Here is a tiny trained network, its code and every weight. The questions are about switching its units off for an input and a target symbol, where a switched-off unit gives its printed mean instead of its output.

import numpy as np


def w(rows, s, z=0):
    codes = np.array(rows[::2]) - 128.0
    scale = np.full(codes.shape[1], s)
    scale[-1] = z or s
    return codes * scale


def norm(h):
    return h / np.sqrt((h * h).mean(-1, keepdims=True) + 1e-5)


def f(y):
    return y / 2 * (1 + np.tanh(0.7978845608 * (y + 0.044715 * y**3)))


def softmax(a):
    e = np.exp(a - a.max(-1, keepdims=True))
    return e / e.sum(-1, keepdims=True)


def log_softmax(a):
    a = a - a.max(-1, keepdims=True)
    return a - np.log(np.exp(a).sum(-1, keepdims=True))


def net(x, mask):
    ids = ['αβγζηθλμτω'.index(c) for c in x.split()]
    T = len(ids)
    res = E[ids] + P[:T]
    r = norm(res)
    for j in range(3):
        rows = slice(3 * j, 3 * j + 3)
        q, k, v = (r @ M[0][rows].T for M in (Q, K, V))
        z = softmax(np.where(np.tri(T) > 0, q @ k.T / 3**0.5, -1e9)) @ v
        o = O[0][rows]
        res = res + np.where(mask[j], z, o[:, -1]) @ o[:, :-1]
    y = f(norm(res) @ A[0][:, :-1].T + A[0][:, -1])
    res = res + np.where(mask[3:19], y, B[0][:, -1]) @ B[0][:, :-1]
    return log_softmax(norm(res)[-1] @ U[:, :-1].T + U[:, -1])


Q, K, V, O, A, B = {}, {}, {}, {}, {}, {}
E = w([
[150,155,5],'α',
[160,78,116],'β',
[102,140,138],'γ',
[109,121,127],'ζ',
[79,140,122],'η',
[159,82,112],'θ',
[19,151,143],'λ',
[126,116,118],'μ',
[145,95,134],'τ',
[121,117,144],'ω',
],0.021)
P = w([
[155,209,136],'0',
[90,52,87],'1',
[109,68,108],'2',
[2,144,195],'3',
[255,148,165],'4',
[213,131,137],'5',
],0.0078)
Q[0] = w([
[225,125,218],'head 1',
[32,66,133],'head 1',
[157,102,46],'head 1',
[55,97,89],'head 2',
[197,127,162],'head 2',
[2,22,141],'head 2',
[126,133,172],'head 3',
[124,137,148],'head 3',
[61,74,222],'head 3',
],0.012)
K[0] = w([
[138,78,131],'head 1',
[192,155,187],'head 1',
[102,160,127],'head 1',
[167,155,140],'head 2',
[104,138,9],'head 2',
[146,169,126],'head 2',
[158,97,71],'head 3',
[61,204,152],'head 3',
[164,151,97],'head 3',
],0.014)
V[0] = w([
[158,119,121],'head 1',
[28,188,140],'head 1',
[128,133,169],'head 1',
[130,157,82],'head 2',
[166,107,211],'head 2',
[39,130,109],'head 2',
[119,123,254],'head 3',
[115,130,185],'head 3',
[119,123,176],'head 3',
],0.013)
O[0] = w([
[152,170,137,111],'head 1',
[51,122,173,186],'head 1',
[182,59,241,177],'head 1',
[86,139,1,105],'head 2',
[229,142,211,185],'head 2',
[74,84,95,139],'head 2',
[143,31,167,252],'head 3',
[161,88,100,187],'head 3',
[99,87,97,176],'head 3',
],0.0086,0.0037)
A[0] = w([
[155,138,103,86],'neuron 1',
[164,36,156,91],'neuron 2',
[81,182,107,211],'neuron 3',
[229,75,124,124],'neuron 4',
[122,150,78,97],'neuron 5',
[193,100,135,160],'neuron 6',
[139,116,9,156],'neuron 7',
[156,94,90,146],'neuron 8',
[188,122,215,66],'neuron 9',
[119,224,178,254],'neuron 10',
[117,191,193,78],'neuron 11',
[222,109,139,162],'neuron 12',
[132,161,153,208],'neuron 13',
[169,121,77,200],'neuron 14',
[119,11,43,235],'neuron 15',
[140,132,112,84],'neuron 16',
],0.014,0.0028)
B[0] = w([
[164,103,215,124],'neuron 1',
[154,102,197,253],'neuron 2',
[204,138,144,149],'neuron 3',
[23,181,106,236],'neuron 4',
[177,111,126,130],'neuron 5',
[188,153,114,198],'neuron 6',
[95,165,30,170],'neuron 7',
[51,135,138,155],'neuron 8',
[163,39,2,223],'neuron 9',
[194,217,25,149],'neuron 10',
[149,72,37,134],'neuron 11',
[236,172,164,218],'neuron 12',
[241,85,34,139],'neuron 13',
[94,203,201,154],'neuron 14',
[59,225,166,255],'neuron 15',
[101,109,196,120],'neuron 16',
],0.0045,0.0084)
U = w([
[199,172,129,99],'α',
[180,11,227,235],'β',
[111,120,205,2],'γ',
[76,68,193,171],'ζ',
[218,106,152,169],'η',
[133,168,123,18],'θ',
[180,164,104,89],'λ',
[89,93,141,74],'μ',
[115,185,46,175],'τ',
[92,23,68,55],'ω',
],0.012,0.0053)

Each question gives the input, a string of symbols that net reads in full, and the target symbol t.
The units are the heads (3 rows each of Q, K, V and O) and the neurons (one row each of A and B). Each row of codes is followed by its name. A weight is (code - 128) times the scale printed after its matrix; where a second scale follows, it is the last column's (O, A, B and U).
mask holds one flag per unit, heads first, then neurons. A switched-off unit (its flag False) gives its mean, the last column of its rows in O or B, instead of its output. The means were averaged over made-up inputs and are rounded, as every weight is.
A unit's drop is (log p(t) with every unit on - log p(t) with that unit switched off) / (log p(t) with every unit on - log p(t) with every unit switched off).
The circuit of an input: a set's keep is (log p(t) with only the set's units on - log p(t) with every unit switched off) / (log p(t) with every unit on - log p(t) with every unit switched off). Starting from the 12 units with the biggest drops (on a tie, the unit counted first), units are removed one at a time, each time the one whose removal leaves the highest keep (on an exact tie, the one counted first), for as long as the keep stays at least 0.8.
units of the circuit, in order: the units of the circuit, biggest drop first
unit that matters most: the unit with the biggest drop
k most important neurons: the k neurons with the biggest drops, biggest first
heads that matter: for each layer, one digit per head in row order, 1 if its drop is at least 0.15 and else 0, layers parted by /
drop of u: that unit's drop, to one decimal
input ω γ γ τ γ, target ζ: heads that matter	010
input γ γ θ, target ζ: unit that matters most	head 1
input μ τ ζ, target τ: heads that matter	000
input ω γ α ω β, target τ: units of the circuit, in order	(head 2; neuron 15)
input μ τ ω ω, target τ: units of the circuit, in order	(head 3; head 2)
input β μ ζ ω ω, target τ: units of the circuit, in order	(head 1; head 2)
input μ ω ω τ, target τ: heads that matter	001
input μ λ θ, target τ: units of the circuit, in order	(head 2; head 3)
input τ θ μ τ μ μ, target τ: units of the circuit, in order	(head 1; neuron 4)
input ω γ λ, target β: units of the circuit, in order	(head 2; neuron 4; neuron 15)
input β τ γ γ λ, target τ: heads that matter	000
input ω θ η γ, target β: heads that matter	110
input ω ω τ η, target β: heads that matter	010
input α γ γ η, target τ: heads that matter	001
input τ θ τ, target η: heads that matter	010
input γ ω ω γ ω η, target β: heads that matter	101
input τ ω γ ω, target η: units of the circuit, in order	(head 1)
input α ω γ, target τ: heads that matter	000
input μ β ω ζ, target τ: heads that matter	001
input τ β α μ ω γ, target τ: units of the circuit, in order	(head 2)
input γ γ β, target ζ: 2 most important neurons	(neuron 15; neuron 9)
input τ ω ω τ, target η: drop of head 2	0.2
input ω ω θ ζ, target β: drop of head 2	0.3
input ω η γ ω λ ζ, target ζ: drop of neuron 9	0.1
input τ τ λ, target η: drop of head 2	0.9
